Here is a tiny trained network, its code and every weight. The questions are about switching its units off for an input and a class, where a switched-off unit gives its printed mean instead of its output.

import numpy as np


def w(rows, s, z=0):
    codes = np.array(rows[::2]) - 128.0
    scale = np.full(codes.shape[1], s)
    scale[-1] = z or s
    return codes * scale


def norm(h):
    return h / np.sqrt((h * h).mean(-1, keepdims=True) + 1e-5)


def f(y):
    return y / 2 * (1 + np.tanh(0.7978845608 * (y + 0.044715 * y**3)))


def log_softmax(a):
    a = a - a.max(-1, keepdims=True)
    return a - np.log(np.exp(a).sum(-1, keepdims=True))


def net(x, mask):
    res = np.array(x, float).reshape(1, 6) / 4 @ E
    u = 0
    for l in range(4):
        y = f(norm(res) @ A[l][:, :-1].T + A[l][:, -1])
        res = res + np.where(mask[u : u + 10], y, B[l][:, -1]) @ B[l][:, :-1]
        u += 10
    return log_softmax(norm(res)[-1] @ U[:, :-1].T + U[:, -1])


A, B = {}, {}
E = w([
[94,86,142],'x0',
[61,45,28],'x1',
[41,60,159],'x2',
[12,211,146],'x3',
[66,252,61],'x4',
[120,79,166],'x5',
],0.0022)
A[0] = w([
[25,145,91,21],'0.n1',
[45,95,231,2],'0.n2',
[73,1,86,132],'0.n3',
[158,151,117,103],'0.n4',
[74,94,111,115],'0.n5',
[115,116,130,45],'0.n6',
[105,9,93,49],'0.n7',
[174,158,105,58],'0.n8',
[102,106,121,109],'0.n9',
[118,118,127,108],'0.n10',
],0.0081,0.00095)
B[0] = w([
[32,189,106,187],'0.n1',
[172,228,234,192],'0.n2',
[91,8,228,252],'0.n3',
[160,107,107,133],'0.n4',
[86,172,198,159],'0.n5',
[112,147,143,122],'0.n6',
[106,1,170,221],'0.n7',
[181,104,100,137],'0.n8',
[99,141,162,137],'0.n9',
[114,135,141,128],'0.n10',
],0.013,0.0039)
A[1] = w([
[143,150,97,30],'1.n1',
[117,124,144,55],'1.n2',
[27,193,72,58],'1.n3',
[184,161,247,1],'1.n4',
[117,124,140,63],'1.n5',
[113,128,163,110],'1.n6',
[112,137,128,127],'1.n7',
[175,117,71,97],'1.n8',
[254,166,172,198],'1.n9',
[126,125,127,93],'1.n10',
],0.0089,0.00099)
B[1] = w([
[133,65,134,128],'1.n1',
[127,148,151,127],'1.n2',
[15,119,16,199],'1.n3',
[109,249,178,214],'1.n4',
[127,144,147,126],'1.n5',
[148,173,167,150],'1.n6',
[113,135,120,129],'1.n7',
[180,81,75,164],'1.n8',
[203,209,85,254],'1.n9',
[128,129,133,123],'1.n10',
],0.014,0.0035)
A[2] = w([
[116,117,134,63],'2.n1',
[117,121,135,21],'2.n2',
[147,131,113,103],'2.n3',
[112,108,131,55],'2.n4',
[137,133,120,121],'2.n5',
[195,103,93,65],'2.n6',
[124,128,131,68],'2.n7',
[125,128,130,97],'2.n8',
[129,4,164,1],'2.n9',
[139,133,118,107],'2.n10',
],0.011,0.00061)
B[2] = w([
[119,149,142,129],'2.n1',
[119,145,139,125],'2.n2',
[153,102,109,133],'2.n3',
[125,152,151,132],'2.n4',
[141,113,120,129],'2.n5',
[189,57,61,183],'2.n6',
[124,134,130,124],'2.n7',
[126,132,129,126],'2.n8',
[197,6,242,252],'2.n9',
[143,111,118,129],'2.n10',
],0.012,0.004)
A[3] = w([
[119,146,158,98],'3.n1',
[96,131,123,119],'3.n2',
[140,85,144,12],'3.n3',
[2,223,3,1],'3.n4',
[131,129,126,127],'3.n5',
[134,98,134,43],'3.n6',
[100,148,145,117],'3.n7',
[85,217,44,135],'3.n8',
[126,104,130,59],'3.n9',
[132,195,229,101],'3.n10',
],0.0056,0.0009)
B[3] = w([
[117,151,117,130],'3.n1',
[128,164,132,129],'3.n2',
[138,94,158,125],'3.n3',
[1,12,21,254],'3.n4',
[128,125,125,128],'3.n5',
[135,109,149,121],'3.n6',
[119,162,120,133],'3.n7',
[103,38,107,206],'3.n8',
[135,121,148,120],'3.n9',
[74,236,74,186],'3.n10',
],0.0091,0.0023)
U = w([
[60,172,206,129],'0',
[139,23,226,185],'1',
[173,90,90,1],'2',
[162,251,152,64],'3',
[229,121,45,180],'4',
[16,109,40,175],'5',
],0.012,0.0024)

Each question gives the input, the list of numbers given to net, and the class t.
The units are the neurons (one row each of A and B). Each row of codes is followed by its name. A weight is (code - 128) times the scale printed after its matrix; where a second scale follows, it is the last column's (A, B and U).
mask holds one flag per neuron, layer by layer. A switched-off neuron (its flag False) gives its mean, the last column of its row in B, instead of its output. The means were averaged over made-up inputs and are rounded, as every weight is.
A unit's drop is (log p(t) with every unit on - log p(t) with that unit switched off) / (log p(t) with every unit on - log p(t) with every unit switched off).
The circuit of an input: a set's keep is (log p(t) with only the set's units on - log p(t) with every unit switched off) / (log p(t) with every unit on - log p(t) with every unit switched off). Starting from the 12 units with the biggest drops (on a tie, the unit counted first), units are removed one at a time, each time the one whose removal leaves the highest keep (on an exact tie, the one counted first), for as long as the keep stays at least 0.8.
units of the circuit, in order: the units of the circuit, biggest drop first
unit that matters most: the unit with the biggest drop
top k neurons: the k neurons with the biggest drops, biggest first
k most important neurons of layer l: the k neurons of layer l with the biggest drops, biggest first
drop when u is switched off: that unit's drop, to one decimal
input [-7,-4,-2,6,1,2], class 5: units of the circuit, in order : [2.n9]
input [1,0,6,5,-7,-3], class 0: units of the circuit, in order : [0.n2, 1.n4]
input [4,-6,3,8,3,-1], class 5: units of the circuit, in order : [0.n3, 1.n3]
input [2,-8,6,3,6,5], class 3: units of the circuit, in order : [0.n2, 1.n4]
input [-4,-6,0,7,5,7], class 5: units of the circuit, in order : [0.n3, 1.n3]
input [-8,-6,-4,7,1,4], class 4: top 4 neurons : [0.n3, 0.n1, 0.n2, 0.n5]
input [5,-7,-8,3,-7,-4], class 2: units of the circuit, in order : [0.n2, 0.n3]
input [5,6,6,7,-5,8], class 0: 2 most important neurons of layer 0 : [0.n2, 0.n5]
input [-2,0,3,3,3,7], class 0: 3 most important neurons of layer 0 : [0.n2, 0.n1, 0.n5]
input [8,1,0,8,5,6], class 5: top 2 neurons : [0.n1, 1.n3]
input [-1,3,-3,-1,-2,-8], class 2: top 2 neurons : [0.n2, 1.n4]
input [3,-5,-1,3,3,2], class 3: top 3 neurons : [0.n1, 1.n4, 1.n9]
input [-8,2,4,8,-4,1], class 0: 2 most important neurons of layer 0 : [0.n2, 0.n1]
input [7,2,-7,-2,6,-7], class 5: top 3 neurons : [0.n3, 0.n7, 2.n9]
input [1,-3,8,-2,-7,-8], class 0: top 2 neurons : [0.n2, 1.n4]
input [4,-6,6,-6,3,-2], class 4: top 2 neurons : [0.n3, 1.n9]
input [3,-5,5,6,-2,-8], class 3: top neuron : [0.n2]
input [-7,-5,-7,7,0,-5], class 4: top 2 neurons : [0.n1, 0.n2]
input [4,-4,4,6,4,7], class 3: top 2 neurons : [0.n2, 1.n4]
input [1,-6,-2,4,-8,-5], class 3: unit that matters most : 1.n4
input [-5,1,-8,-2,-3,8], class 2: 2 most important neurons of layer 0 : [0.n2, 0.n5]
input [8,-1,4,-3,2,-8], class 0: drop when 0.n5 is switched off : 0.4
input [8,-7,8,6,-1,-3], class 3: drop when 0.n2 is switched off : 0.8
input [3,2,-6,-3,3,-1], class 2: drop when 1.n4 is switched off : 0.1
